Each row is followed by the grade that its hidden value falls in (each part has its own value, ranges and names):
[-173  170  -11   13 -397  248   72  226  404  105 -233  146   87  -59
 -305  118  121  263  -66 -142  -26  489  -99  -26 -196  188  -19  192
  397 -315 -173   -6 -261  -18  -52   54  225 -147  -40 -211 -140  164
   55  -22  103  -69 -155 -170 -326  192  -26  -84 -304  -63] : M
[-218  206   15  -24   21 -217   12  -70  -59   87 -104  -61   -7  -93
    6   66  126  -59  -16   58 -121   26  167  127  280  -64  149   37
   -8   75  275  -33   32   45 -114  219  -53   57   28   65   63 -116
   -6  -65  170   82   43  -37  -72    8   65  -71   25  101] : G
[ -15 -207  106   50   91  -70   73 -274  205   30  131    0  -58   78
   92  -24  -28 -121    8    0   18 -119  105   71  117   40  291  282
  -73 -250  112  -88  171  -28  324 -298  106  222  104  -83   90  -87
  162 -362  195 -291   32 -320  -81 -178  148  136 -285  -53] : B
[ -80  332 -250 -131  -65  156   29  185   65 -251 -138 -102  -11 -299
  -94  -17  -98   11  -60   68  -77  367  163  138  167   79  372 -162
   -6  239  182  -64 -296   55  161  -16   37 -118  -77  163  182 -110
 -117  173 -132   84  174   55 -118   52  160 -488 -172  -47] : U
[ 111  -39  211  126   92 -107  -37  218  -51 -257 -350 -300  -16 -400
 -222 -149  -66  147   42   84 -163  338  170  -43  365 -254  236  357
 -297 -376 -212   -9 -267  118  -34  130 -113 -593 -314  178  231 -215
  -54 -107 -353  114 -417  296 -153  245  -41 -136  -26   90] : V
[-249  -46   -6   95  151 -215   -1 -201    1  -30  257  -20  -20   -8
  164   -9   38 -129  111   67  -47 -105   86   33  193  -36   89   66
   37  -25  200  -55  195   -3  155  -85   94  174  122   64  -91  -89
  118 -273   33  -67  128  -28  134 -140  151  198 -115   38] : Q
[ 259  267   29 -232  -31  104   10  -74   57  352    0  168   52   62
  203    0 -195 -143 -185  -84 -167 -109  -50  -12  191  -31   97   10
 -114 -327  -59 -101 -102  -36 -101   52   56  298  137 -274  290 -118
 -212  -53  147  241  -25 -200   64 -123  -80 -103   54 -175] : Q
[ -41  168  -22    1  200 -302   85 -104  -77  -14  -54 -103  141  -37
  -88  -50   81   79  137   87  -52   -9  188 -117  204   26  101 -105
  -58  176  219  -71  -31   83  -58   66   80  114  107   97   73   -1
   13  -82  -19  105   55  -58   28  103    0   95   21   44] : R
[-175  208  -99  164  145 -370  180  -78  -53   64  188 -110   55   60
   59   65  110  -13  214   11   24  -79  -32  178  -27  -15  -36  -42
   39  146  107   69  146  107  -68   66   36   79   80   -8 -166  203
  -45  -24  143  -78  -43   57  105  259   42  190  148   35] : Q
[ -56  141 -191  150  155 -152  203   58 -111  -47   84 -157  -40  -71
  214  -32   92  -67  159    9   68  -72  -56  220   71   -3  155   51
  -27  -72  -69   73   92   37  -96  -82  136   93  -22   23    7   -5
 -128   17   -9   -8 -147  116   90   67  187   54  111   15] : Q
[  17  -93   53   97  219  -13  152   -4  -65  131   91 -179  -15  -82
  290   72   23  -24  -42  -56   64  -98   86  222  -16   79  348  337
   -9 -344  -54  123  133  188  326 -259  203  247   62 -156   51 -103
 -118 -215   60 -173  -28 -239 -126  -27  340  -22 -104  -93] : T
[  19  113  -79  248  206 -183  333  -73   85   77  149 -103  -83   82
 -136  -71  162 -175  372  -40   15 -164  101  148   61   22  -43  -35
  107  102   68  211    8   34  144 -171  -57  226  -94   46  -75  262
   47  -60 -137    6  140   38   73  173  242  247   69  -31] : A
[ 195  200  114   -3   62 -413  -68  -30  160   -7  226 -125  -50   31
 -181  117  -84  152  -22    6  240  -49  -65  -83 -388   20 -136  -26
 -178  -57 -151  130  187   69  149  144 -141 -295  164 -313 -218  270
 -259   68  354 -366 -244  -75  -21  607 -265   93  105 -280] : H
[-163  328  -60 -123   50 -212  -24  -11   -2  -36   12  -76   68 -173
   62  173   95  160   -3   -9   22  118   45  -34 -196  157   10 -112
  145  134  168   48   86  151  158  209  -31  -75  114 -100 -222   77
 -276  126  249 -175    5 -136   74  234   90  -66    7  -89] : T
[ 104  257  109   34   77 -266 -130  -84   19  -18  379  -52  -26  -39
 -158  113 -255  198    8  -78  245   64 -111 -114 -373   18  -60 -146
 -271   60 -119   22    2   87  276  -58  142  -63  237 -224 -171  210
 -206   87  220 -383  -51 -163   83  548 -291  -20   61 -415] : A
[-145   56  119  148  207 -376  -57  -15  -62   69   21  -73  153  -27
    3   88  -67  101   78  -48   34   66   58   21  -30  -94   20   16
   35   86  143   66  117  123   83  176   85  -48  139 -124  -71  183
    6  -67  166 -115   72   61  -58  312  -28  253   76   46] : M
[ 223  -72    2  -16   80   27  191 -303  219  -70   49   14 -109   74
   93 -116    8 -113   39    3   18 -181  223  -18  187  121  371  163
 -169 -331   18  -85   45  -25  296 -421   86  342   65  -33  200 -146
   87 -287   79 -196  -98 -459  -16 -265  187    0 -276 -165] : R
[ 155   23   20  -80  104 -112   55  -96   53  315   64   -7   71   86
   67  -97  -84  -97  -37   90   75  -37  230 -222  271   20  131   -6
   93  -40  269 -203   89  -58   34   -8   34  250  140    5  152 -175
  -50 -253  116   61  143 -342 -185 -148    0  -59  -17  -45] : B
[ 206  170  125  -80 -145  136  -97   82   15  543  161   34 -116    0
   62    4 -240 -190 -177   22   82  -43   33 -179  254 -103    5  -15
  -69  -92  198 -238 -113 -104  -37   98 -107  251   30 -148  254 -228
 -169 -186   99  188  179 -295 -217 -129 -128 -238  104 -245] : H
[  88 -107   86  -27  153   79  222 -360  248   26  121  -31 -201   26
   38  -20   44 -273  111  -46  -90 -178  141  289   31  133  308  331
  -82 -333  -30  118   58   32  512 -418   -4  297  -18  -81   47  -52
   30 -294  164 -298   39 -313   33 -130  370  -35 -340  -84] : Q
[   4  255 -153 -161    6  -68  160  -86   82  202    4   75  157   71
  124   -4  -97  -72   62   14 -103  100  -55    4    4   49   13 -132
  167  113  125 -215   -7  -76  -56  124  -49   25   65    1   24   29
 -158  -13  247    2   58  -62   63   31  -52  -27   25   17] : G
[-140  -91  228  149  132 -230 -152  -55 -118  -92   76  -61  -29  -88
  -38   19   25   49   60   90  -64 -131  137 -127  128 -202  -30  128
 -199 -152 -102  -63   42    2   64  103   -1  -60   85  -69   -3 -145
  186 -358  -40    4   13  165   77   60  -91  344  -93  -44] : V
[-263  129    0 -146 -201  119  -93  219  234   -6 -117 -143  -65 -227
 -299  249   60  149  -48  100  178  392   13   85 -479  189    5   73
  285  353  119 -110  -58    6  366  261 -195 -396  -38 -189 -231   63
 -140  -30  477 -465  258  -56 -351  363   44 -261 -342  -35] : N
[-124  -48  129  122  195 -259  -71  -79  -97  -36   64  -42   92  -69
  -89  -89   -5   89  117   55  -25   34  123 -226  235 -128   14   45
  -56  -31   63 -121   20  -18    9   18  188   28  111   83   17 -101
  141 -233 -131   49   76   44   50   49  -95  261  -40   -1] : R
[ 172  203 -216  137   53  245   61  151 -239 -194  157   -1  -95 -250
  463 -125 -267   29   35 -175   96   34 -292   22   65  -18  311  -56
 -338 -448 -439  -65 -224  -73  -70 -412  486  217  -24   -5  251 -222
 -237  145 -313   73 -322   77  297 -141   87  -91  103 -343] : U
[-189  151  -27   38  190 -336  136 -204 -100  175  119  -64  112   41
   80   34   98  -25  169   47  -51  -51   79   19   83   63   23  -58
   87  113  237  -29  100   63  -49   57   93  198  140  104 -117   23
  -20 -145  152   17   53  -83   66   79   81  128   56   86] : G
[ 199  123   23 -228  -65  203  -75   73  100  388   53  169   86   20
  277   -7 -375 -164 -258  -82 -120   71 -193  -25  105  -90   81   64
   35 -294  -56 -205  -61 -136    6   82   40   71   99 -271  264 -133
 -240  -60  137  177  102  -56  -37 -121 -120 -103   12 -150] : T
[  91  210 -200   50    3   63  131   38  -60 -113   83   58   14  -94
  389  -72 -177    2   85 -129  -24   29 -296   25  -14  -36  120  -60
 -133 -287 -291 -137  -63 -107 -102 -155  177    6  -36  -31  109  -52
 -204  108  -50  -29 -304  105  310  -54  -14   96  111 -187] : V
[-200  -29  275  196  157 -126 -201  -23 -186 -116   24   12 -124 -152
   -6  114   84   18   92  -67  -28 -234  139  -17   21 -260  -66  105
 -179  -68 -140   50   76   10  236  122  -11  100   59 -252    5  -85
  172 -236   54 -165  215  155  198   59   15  457  -51 -157] : M
[ 110  290 -290  -50   -6   22  167  161  -44 -132  -29   24   83  -72
  133 -105  -55   67   78  -11   37   94 -122  -66  -12  -43   52 -169
   -4  -23 -266 -213  -34 -158 -179   11  108 -110  -20   13  112  -93
 -199  155   -1  -59 -155  139  211   61 -132   14  118 -165] : A
[-122   88  -70  -48  165 -221  229 -225  -10  189   63   28   97  167
  102   34  110 -145    6    9 -137 -188   74  243  109   37  196   53
   23  -46   68    6  167  -44  -41  -71  154  295  190   -4   70  -45
   71 -158  242  -15  111  -63   23  -23   85  141  -36   39] : N
[  77  311  127  121 -338  102  -48  138  100  400  160   72 -233  -75
   89   76 -134 -122 -187 -167   -4   45 -107   -6  298 -185  -14   90
  -86 -362  103  -23 -131  -18 -121   79 -134  117 -132 -139  130  -59
 -178   39  -49  179 -158 -262 -137  -37  -93 -206  238 -327] : N
[-205   98  -43   22  119 -304   80 -126  -69  100   67  -59  124   42
   84   40   83  -25   61   97  -78  -82   88   31  151   15   97  -40
    8  107  232  -90  105   22 -104   83   70  135  149   67    5  -44
   76 -191  137   55   66   -3   10    4   33  157   -2   94] : N
[ 219  148  -76 -203 -130  254   52  154  243  143 -163  219  245  -18
   51  -99 -295   96    6 -125  -96  347 -286 -261 -135  -21 -116  -12
  240 -199 -268 -353 -178 -212  -23  113   43 -256  -46 -206  123   41
 -221   46   92  -57  -66   31   97   53 -252   86  -55 -123] : B
[  95  130   54 -269  -81  164  -17    6  221  343 -120  229  123   39
   83   25 -236 -116 -181 -134 -208  170 -217   30  -41  -25   -9  107
  186 -284 -126 -118  -66 -185    2  166    8  -72   59 -271  135   -2
 -189    1  265   71   83   21  -30   22 -118    8  -72  -50] : V
[ 229  205  -45 -238 -103  149   56  100  263  186 -112  171  223  -17
   31  -49 -192  106  -46 -113  -97  265 -191 -276 -115   55 -113   -9
  249 -233 -161 -225 -104 -108   23  125   -2 -186    0 -223   50   62
 -284   65   95  -30  -92 -109   80   78 -176   32  -23 -158] : B
[ 159  182 -254  -58  -36   69  204  192   83  -18  -64   31  188  -15
  192  -95 -181   56   49  -22  -14  201 -159  -45  -57  -48   65  -62
  119  -84 -223 -272  -32 -123  -82   30   15 -236  -63  -38  122  -11
 -203   67   44  -95 -163  113   89   67 -125   23   64  -90] : M
[ -66   -1  114  103   -8 -212  -79 -190  -53  212  302    3 -102   36
   49  -81 -145 -105  -30  100   75    9  116 -176  344 -131   90   28
 -137 -168  176 -230   59 -134  -88  -61  116  146  134  192   25 -280
   94 -324   44   52  -39 -203 -118 -110 -162  -69    8  -96] : T
[ 236  -92  151   89  180   48   72  -91  -12   88   -4 -168 -126 -116
  215   18  -33  -27   18  -68  141 -180  112   58    5  151  373  284
 -253 -438  -67  114  -30  161  295 -333  172  351   26 -223  194 -114
 -107 -253   82 -160 -178 -374 -123  -88  332  -35 -150 -155] : M
[-217  -37  125  106  120 -251 -102  -10 -149  -31  104  -98   21 -146
 -167  -97   46   61   20  119  -47   94  134 -171  367 -199   55  124
 -109  -82   35 -148   29  -69 -101   47  202  -82   63  216   32 -292
  141 -233 -192   76   34  117   -2   38 -150   88  -19   -8] : B
[ -92  351    0   69 -272   72   80  152  102  166 -104  -50 -143 -190
  -85   83  146    8  -28  -83  -36  155   48   44  264  -29   74   73
   50  -50  244  -25 -166   79  -78  123 -140   52 -205   -5   84  -30
 -130   98  -31   66  -84 -255 -140    0   86 -239   98 -143] : B
[  49  274 -469  197  -61 -125  228  278    5 -365  229 -159 -237  -15
   -2 -174  136 -104   80  173  157 -120 -111  180  149  -40  103 -182
 -194 -102 -362  112   -2 -202 -426 -154  113 -128  -49  160   36  -48
  -34  154 -325  283 -314  467   73  129  -29  -29  132 -136] : V
[ -56  194   -2 -171 -171  134  -11   93  302  138 -163  130  104 -101
 -121   65   -4  131   -8  -92  -55  391 -121 -142 -221  170 -132   66
  409 -187  -79  -45 -126  -55   58  195   38 -207   -6 -193 -185  116
 -194   36  198  -63  -50  -91  -86  168   -8  -52 -184  -20] : G
[-102   37    8  -19  171 -245  134  -55   -5  273   96 -113  131   44
   55   43   60  -74   53   57  -44  -71    6   71   56   17   36   99
  117   78  203  -49  171   37   32   81   -4   72   81  -33  -10   14
  -74 -160  166  -47  135  -37  -33   91   68  137   43   64] : A
[ -58  112  -28 -101   94 -178  120 -136   -1  275  -32   47  124  128
  146   35  -18 -127  -69   31 -105  -61  127  118  163  -35  165   15
   95   19  190 -122  137  -47  -47  116    8  179  159  -37  120  -84
   -7 -155  309   26  147 -118 -101  -47    5   33    6   62] : V
[  59  193 -434  225   56  -85  366  153   70 -158  194 -149 -209   31
 -171 -269   99 -224  272  113  169   32  -56  206  182   43  116 -166
    5   18 -198  138  -83 -257 -308 -290  189    0 -124  337   20   28
    5  129 -318  223 -117  365  -38  151  102  -99   91  -13] : M
[ -44   71  148  255  145   83    0  -67   26 -149  -98  133 -327 -136
   37   41  122 -207  285 -261    5 -216  226  116   -4 -183  -61    5
  101  -70  -88  270   40  -64  490  -19 -213  246 -161 -247  -37  124
   83   -9   41 -237  322   36  230  -43  349  413  -35 -191] : N
[-148  -29   52  114  -53 -156   67 -145  -15  249  284  -24  -32   70
  -72 -108 -134 -115   28  143    0  150  111  -90  346 -166   91   70
  -27  -40  171 -348    4 -176  -82  -79   71    8   37  347   18 -288
  167 -367    6   -4   40 -120 -182  -59 -207 -124  -37  -32] : V
[-182  -70  -34  101  131  -91  170 -193  137  -55  183  -47 -104   39
   70   34  173 -200  136   17  -82 -245   81  232   61   77  165  146
   21  -65  101  106  156    5  295 -244   14  250   36  -36  -36   21
  165 -256   42 -143  170  -39   99 -122  323  249 -220  -13] : M
[  15  -85  -33   80  184  -65  166  -88   76   92   62 -119  -24    8
  187  -26    4 -139   80   32   64  -49  174  149  101   81  281  181
  103 -126  148   33  124   76  261 -188   64  214   36  -30   41  -37
  -12 -246  102 -110   69 -201 -155  -92  318   -9 -148   51] : G
[ -55  262   18  -61  -37 -102   93 -124  -37  326   28   52  -29   33
  -86  -13   64 -120  -28    1  -78  -29  119   -7  337  -58   79  -38
  -27   23  220 -136  -43  -92 -182   65   54  288   62   94  151 -176
  -14  -68  114  130  117 -224  -58  -59  -77 -123   96  -87] : B
[   8  -46    0  135  168  106  127   39 -139   76   90 -185 -138 -168
  218   -3  -33  -92   96  -48   94  -53 -128  221  -42   77  272  234
 -150 -273 -181   69  -73   19  136 -296  249  198  -53  -43  101 -135
 -125 -136  -32  -65  -71   11  -26  -11  287  -36  -74  -80] : V
[-144  159  -64  179  132 -358  168 -119    6   55  199  -59   14  116
   21   57   29  -57  187  -25   27  -77  -83  246  -76  -51  -13  -19
  -14   98   27   91  140   31  -35   17   43   43   94  -40 -139  248
    8  -18  197 -121  -34  107   67  306  -17  224  112   12] : G
[  79  317 -234  -25    5 -227  174   87    2 -166   69  -83   64   -3
  -22  -18  101  166  104   80  109  -29  -58 -104 -150   20  -61 -177
  -60   86 -200 -134   82  -49 -160   88  -24 -182   54  -35  -68   40
 -185  108  107 -159 -235   61  180  269 -202   98  129 -189] : B
[-177  212  -67   52   67 -282  -20  -82  -62  -51   38  -97   54 -110
  116   43    2   41  109   71  -12   46   62  -54  131   62  106 -161
  -49  175  335  -63  -18   93  -60  113   10   50   75   94  -28   28
  -36  -45   68   74  -36  -29   37   42   82   33   30   64] : V
[  12  410   92  161 -348   56   12   97   53  288   52    6 -230 -127
   83  121   45  -30  -47 -130   -8   12    0   11  299 -123  -16   75
 -108 -255  176  -21 -176  137 -162  137 -186  190 -173 -135   77  -18
 -165   20   -5  139 -269 -360  -73  -40    4 -215  221 -252] : Q
[ 179  149   60 -193 -238  321   40  186  320  340 -104  176  144  -14
 -129    9 -197   90  -93 -112 -123  357 -228 -203 -204   79 -169  117
  293 -373 -301 -166 -282 -126   23  106   20 -212  -47 -263    1   58
 -201  -64   53   73  -62  -55 -121  151 -180  -61 -152 -164] : U
[-143  139 -107   95  180 -343  155    4   31  126  176 -100   28   87
   18   43   46 -142  107   22   25  -40  -28  287  -22  -84  -26   15
  163  166  101  132  248   14   14  134  -50  -53   69  -50 -142  207
  -90   31  187  -73  130  188  -13  305   46  142  142   73] : Q
[ -49 -163   84  106  -55  -61  -71 -254   97   -4  185   80 -106  105
  176  -40 -173  -93  -64   81  115  -50  207  -46  231  -98  308  136
 -170 -212  118 -310  125 -118  157 -208  129  225  185   -4  130 -266
  270 -468  264 -239  -12 -347 -173 -278  -60   12 -272  -89] : G
[  70  156 -158  -60   54   12   98   56   -2   63  -58   71  142  -36
  277  -59 -180  -16   21  -78  -29  123 -151  -11   15  -12  120  -59
   80 -126  -90 -163   -4 -117  -83   18  135  -17   30  -53  130  -39
 -181   57  106  -10  -80   59   96  -23  -16   55   64  -36] : N
[-134  147 -110  426   94  -59  292   88   12  -51   29   13 -126   51
  -96   -7  151 -111  363 -159   85  -49  195  265   34 -164   -9  -74
  212  176  -32  188    0   -4  193 -104  -15  220 -134  -17  -67  272
  196    6  -82 -145  266  104    5  171  218  295   77  -86] : M
[-133  255  -69 -158   -5 -115    9  130   93   20   87 -133  107 -151
 -133  167   26  214   -8   75  101  298   18  -62 -394  147  -92  -49
  282  232   36  -66   62  109  284  228  -92 -332   78 -101 -322   90
 -301   55  271 -328  103  -74  -71  424  -47 -176  -87 -124] : G
[ 173  -35  -27   57 -103   -7   59 -276  146  114  307   99 -107  174
   99 -185 -246 -116  -50   85  175  -22  187 -234  377  -32  311  -22
 -204 -183  191 -421   13 -190   56 -384  189  365  169  160  228 -297
  176 -369   72 -104  -43 -552 -173 -335 -163 -173 -159 -245] : R
[ -18  280   46  -23    4 -110 -243  114    0 -138  280  -47  -14 -177
   19  233 -352  226 -202 -118  232  212  -88   70 -430  -43  120 -113
 -187  129  -78   19   38  150  466   37  106 -196  229 -333 -115  156
 -270  203  296 -483  103 -102  -20  510 -198 -188   -6 -431] : N
[  94  -32  -51  108  -78  -30   59  -97   11  146  235   13    1  132
  240  -76 -202  -23 -112  117  172  -23  257 -157  301  -36  347    1
 -128 -185  158 -366   39  -48   19 -253  195  326  194   80  205 -309
  157 -422   83  -47  -53 -459 -269 -288  -79 -161 -125 -175] : U
